Below is a small trained network, with its code and all its weights. Each question gives an input and a class and asks what happens when units are switched off, that is, made to give their printed mean instead of their output.

import numpy as np


def w(rows, s, z=0):
    codes = np.array(rows[::2]) - 128.0
    scale = np.full(codes.shape[1], s)
    scale[-1] = z or s
    return codes * scale


def f(y):
    return np.maximum(y, 0)


def log_softmax(a):
    a = a - a.max(-1, keepdims=True)
    return a - np.log(np.exp(a).sum(-1, keepdims=True))


def net(x, mask):
    res = np.array(x, float).reshape(1, 3) / 4 @ E
    y = f(res @ A[0][:, :-1].T + A[0][:, -1])
    res = res + np.where(mask, y, B[0][:, -1]) @ B[0][:, :-1]
    return log_softmax(res[-1] @ U[:, :-1].T + U[:, -1])


A, B = {}, {}
E = w([
[242,195,204,172,123,152],'x0',
[129,146,131,101,126,118],'x1',
[255,232,44,126,99,8],'x2',
],0.0072)
A[0] = w([
[76,133,72,244,142,193,85],'n0',
[255,103,241,175,158,166,223],'n1',
[93,58,81,57,83,60,246],'n2',
[20,16,97,106,189,86,251],'n3',
[70,57,187,153,158,252,252],'n4',
[208,186,41,27,117,99,252],'n5',
],0.008,0.0028)
B[0] = w([
[67,112,156,123,156,88,154],'n0',
[119,255,109,108,156,215,210],'n1',
[74,21,117,152,171,148,184],'n2',
[71,107,199,136,115,65,223],'n3',
[149,153,182,27,87,101,249],'n4',
[54,120,71,206,205,149,232],'n5',
],0.009,0.011)
U = w([
[109,68,171,90,59,61,96],'0',
[175,132,138,162,77,142,4],'1',
[214,207,35,212,142,161,200],'2',
[170,204,198,66,127,168,234],'3',
[91,96,77,255,158,110,245],'4',
],0.0079,0.0028)

Each question gives the input, the list of numbers given to net, and the class t.
The units are the neurons (one row each of A and B). Each row of codes is followed by its name. A weight is (code - 128) times the scale printed after its matrix; where a second scale follows, it is the last column's (A, B and U).
mask holds one flag per neuron, in row order. A switched-off neuron (its flag False) gives its mean, the last column of its row in B, instead of its output. The means were averaged over made-up inputs and are rounded, as every weight is.
A unit's drop is (log p(t) with every unit on - log p(t) with that unit switched off) / (log p(t) with every unit on - log p(t) with every unit switched off).
The circuit of an input: a set's keep is (log p(t) with only the set's units on - log p(t) with every unit switched off) / (log p(t) with every unit on - log p(t) with every unit switched off). Starting from all 6 units, units are removed one at a time, each time the one whose removal leaves the highest keep (on an exact tie, the one counted first), for as long as the keep stays at least 0.8.
circuit, biggest first: the units of the circuit, biggest drop first
top k neurons: the k neurons with the biggest drops, biggest first
drop when u is switched off: that unit's drop, to one decimal
input [0,6,6], class 4: circuit, biggest first => [n5]
input [8,0,3], class 2: circuit, biggest first => [n4, n3]
input [-7,-6,-1], class 0: circuit, biggest first => [n5, n3]
input [-3,1,-2], class 0: circuit, biggest first => [n5, n1]
input [2,-2,4], class 2: top 2 neurons => [n3, n2]
input [1,4,1], class 2: top 3 neurons => [n3, n4, n2]
input [0,-6,-6], class 0: top 2 neurons => [n3, n1]
input [2,6,1], class 2: top 3 neurons => [n4, n3, n2]
input [-1,-5,6], class 4: top 2 neurons => [n1, n5]
input [-4,6,8], class 4: drop when n5 is switched off => 0.2
input [0,-2,-6], class 0: drop when n0 is switched off => 0.1
input [-3,3,-7], class 0: drop when n2 is switched off => 0.0
